Here is a tiny trained network, its code and every weight. The questions are about switching its units off for an input and a target symbol, where a switched-off unit gives its printed mean instead of its output.

import numpy as np


def w(rows, s, z=0):
    codes = np.array(rows[::2]) - 128.0
    scale = np.full(codes.shape[1], s)
    scale[-1] = z or s
    return codes * scale


def softmax(a):
    e = np.exp(a - a.max(-1, keepdims=True))
    return e / e.sum(-1, keepdims=True)


def log_softmax(a):
    a = a - a.max(-1, keepdims=True)
    return a - np.log(np.exp(a).sum(-1, keepdims=True))


def net(x, mask):
    ids = ['ΞΠαζηφ'.index(c) for c in x.split()]
    T = len(ids)
    res = E[ids] + P[:T]
    u = 0
    for l in range(3):
        r = res
        for j in range(2):
            rows = slice(4 * j, 4 * j + 4)
            q, k, v = (r @ M[l][rows].T for M in (Q, K, V))
            z = softmax(np.where(np.tri(T) > 0, q @ k.T / 4**0.5, -1e9)) @ v
            o = O[l][rows]
            res = res + np.where(mask[u + j], z, o[:, -1]) @ o[:, :-1]
        u += 2
    return log_softmax(res[-1] @ U[:, :-1].T + U[:, -1])


Q, K, V, O = {}, {}, {}, {}
E = w([
[212,210,144],'Ξ',
[148,146,7],'Π',
[10,180,90],'α',
[60,189,62],'ζ',
[112,52,95],'η',
[163,83,180],'φ',
],0.015)
P = w([
[180,58,1],'0',
[110,136,155],'1',
[111,135,159],'2',
[101,133,165],'3',
[105,134,163],'4',
[102,130,161],'5',
[105,120,155],'6',
[107,127,156],'7',
[111,125,156],'8',
[111,118,150],'9',
[114,121,149],'10',
[117,125,147],'11',
],0.011)
Q[0] = w([
[140,151,163],'0.h0',
[166,134,202],'0.h0',
[106,166,148],'0.h0',
[149,91,248],'0.h0',
[140,152,104],'0.h1',
[119,124,50],'0.h1',
[210,119,197],'0.h1',
[14,189,209],'0.h1',
],0.012)
K[0] = w([
[154,138,172],'0.h0',
[82,89,212],'0.h0',
[251,122,160],'0.h0',
[117,95,235],'0.h0',
[65,37,115],'0.h1',
[74,149,43],'0.h1',
[176,75,179],'0.h1',
[98,193,204],'0.h1',
],0.013)
V[0] = w([
[159,10,160],'0.h0',
[181,90,123],'0.h0',
[53,89,148],'0.h0',
[127,122,191],'0.h0',
[132,138,170],'0.h1',
[79,131,172],'0.h1',
[136,119,181],'0.h1',
[189,128,150],'0.h1',
],0.013)
O[0] = w([
[194,67,100,165],'0.h0',
[223,74,50,196],'0.h0',
[27,113,181,73],'0.h0',
[126,148,166,2],'0.h0',
[157,87,136,76],'0.h1',
[174,130,108,133],'0.h1',
[255,38,87,56],'0.h1',
[141,21,171,32],'0.h1',
],0.0072,0.0034)
Q[1] = w([
[170,184,113],'1.h0',
[134,120,168],'1.h0',
[118,133,152],'1.h0',
[91,115,122],'1.h0',
[5,123,90],'1.h1',
[176,144,47],'1.h1',
[136,126,171],'1.h1',
[189,151,104],'1.h1',
],0.019)
K[1] = w([
[159,164,121],'1.h0',
[101,116,223],'1.h0',
[87,135,178],'1.h0',
[78,118,80],'1.h0',
[51,136,54],'1.h1',
[238,186,92],'1.h1',
[111,81,246],'1.h1',
[181,166,62],'1.h1',
],0.011)
V[1] = w([
[157,143,152],'1.h0',
[114,173,144],'1.h0',
[204,145,112],'1.h0',
[152,156,162],'1.h0',
[154,133,58],'1.h1',
[106,166,108],'1.h1',
[8,103,136],'1.h1',
[167,171,121],'1.h1',
],0.012)
O[1] = w([
[128,122,42,88],'1.h0',
[71,39,146,109],'1.h0',
[99,210,119,166],'1.h0',
[3,104,122,72],'1.h0',
[115,70,53,253],'1.h1',
[204,73,139,201],'1.h1',
[254,216,120,155],'1.h1',
[129,119,129,150],'1.h1',
],0.005,0.0056)
Q[2] = w([
[69,88,165],'2.h0',
[52,2,201],'2.h0',
[143,142,25],'2.h0',
[214,104,211],'2.h0',
[10,188,71],'2.h1',
[22,86,163],'2.h1',
[42,72,81],'2.h1',
[127,160,3],'2.h1',
],0.0087)
K[2] = w([
[111,78,232],'2.h0',
[174,77,243],'2.h0',
[205,171,2],'2.h0',
[205,187,203],'2.h0',
[171,72,104],'2.h1',
[67,92,232],'2.h1',
[79,29,170],'2.h1',
[100,87,57],'2.h1',
],0.009)
V[2] = w([
[193,16,128],'2.h0',
[151,105,254],'2.h0',
[52,182,123],'2.h0',
[164,31,113],'2.h0',
[3,227,143],'2.h1',
[169,79,125],'2.h1',
[181,95,168],'2.h1',
[130,69,57],'2.h1',
],0.0096)
O[2] = w([
[206,124,94,136],'2.h0',
[185,187,224,2],'2.h0',
[58,130,93,119],'2.h0',
[217,152,54,145],'2.h0',
[144,131,3,37],'2.h1',
[127,124,230,159],'2.h1',
[60,203,228,110],'2.h1',
[185,90,218,224],'2.h1',
],0.0067,0.011)
U = w([
[137,28,68,2],'Ξ',
[97,157,79,149],'Π',
[114,255,106,186],'α',
[20,11,137,29],'ζ',
[33,23,218,118],'η',
[239,113,172,210],'φ',
],0.0054,0.0041)

Each question gives the input, a string of symbols that net reads in full, and the target symbol t.
The units are the heads (4 rows each of Q, K, V and O). Each row of codes is followed by its name. A weight is (code - 128) times the scale printed after its matrix; where a second scale follows, it is the last column's (O and U).
mask holds one flag per head, layer by layer. A switched-off head (its flag False) gives its mean, the last column of its rows in O, instead of its output. The means were averaged over made-up inputs and are rounded, as every weight is.
A unit's drop is (log p(t) with every unit on - log p(t) with that unit switched off) / (log p(t) with every unit on - log p(t) with every unit switched off).
The circuit of an input: a set's keep is (log p(t) with only the set's units on - log p(t) with every unit switched off) / (log p(t) with every unit on - log p(t) with every unit switched off). Starting from all 6 units, units are removed one at a time, each time the one whose removal leaves the highest keep (on an exact tie, the one counted first), for as long as the keep stays at least 0.8.
circuit, biggest first: the units of the circuit, biggest drop first
unit that matters most: the unit with the biggest drop
which heads matter: for each layer, one digit per head in row order, 1 if its drop is at least 0.15 and else 0, layers parted by /
drop when u is switched off: that unit's drop, to one decimal
input φ η Π Π ζ, target η: circuit, biggest first	0.h0; 2.h1
input φ Ξ φ η η, target φ: which heads matter	01 / 00 / 10
input α φ Π, target α: which heads matter	11 / 01 / 01
input φ Ξ η Ξ Π, target η: circuit, biggest first	2.h1; 0.h0
input Π Π α, target Ξ: circuit, biggest first	2.h0; 0.h0
input Ξ Π η ζ φ α φ φ Ξ ζ, target ζ: which heads matter	10 / 11 / 10
input η φ φ φ α, target φ: circuit, biggest first	0.h0; 2.h0
input Ξ α α η Π η Ξ Π η φ Π, target ζ: circuit, biggest first	0.h0; 1.h1
input η α Ξ, target η: unit that matters most	1.h0
input φ φ η η, target φ: which heads matter	01 / 00 / 11
input α φ φ φ η φ φ η η α ζ, target α: circuit, biggest first	1.h1; 0.h0
input Ξ Π ζ, target ζ: which heads matter	11 / 11 / 10
input η η φ ζ η α φ α, target φ: circuit, biggest first	0.h0; 2.h1; 2.h0
input α Π η η η Ξ ζ α, target α: which heads matter	11 / 01 / 01
input φ Ξ η Ξ ζ, target η: unit that matters most	0.h1
input φ Ξ α Π ζ Π φ α α φ α η, target Π: circuit, biggest first	2.h1; 1.h1; 0.h0
input α Π ζ Π Π ζ α Π α, target α: circuit, biggest first	1.h1; 0.h0
input φ η ζ Π φ φ η φ φ η α α, target η: which heads matter	11 / 00 / 11
input α ζ α Π φ ζ φ ζ Π, target α: circuit, biggest first	0.h0; 0.h1
input Π α Π, target Ξ: circuit, biggest first	2.h0; 1.h1
input η Π α α Π Π ζ, target φ: unit that matters most	1.h1
input Π ζ α φ η φ Π Π, target Ξ: drop when 1.h0 is switched off	-0.1
input φ α Ξ α Ξ, target η: drop when 1.h0 is switched off	0.3
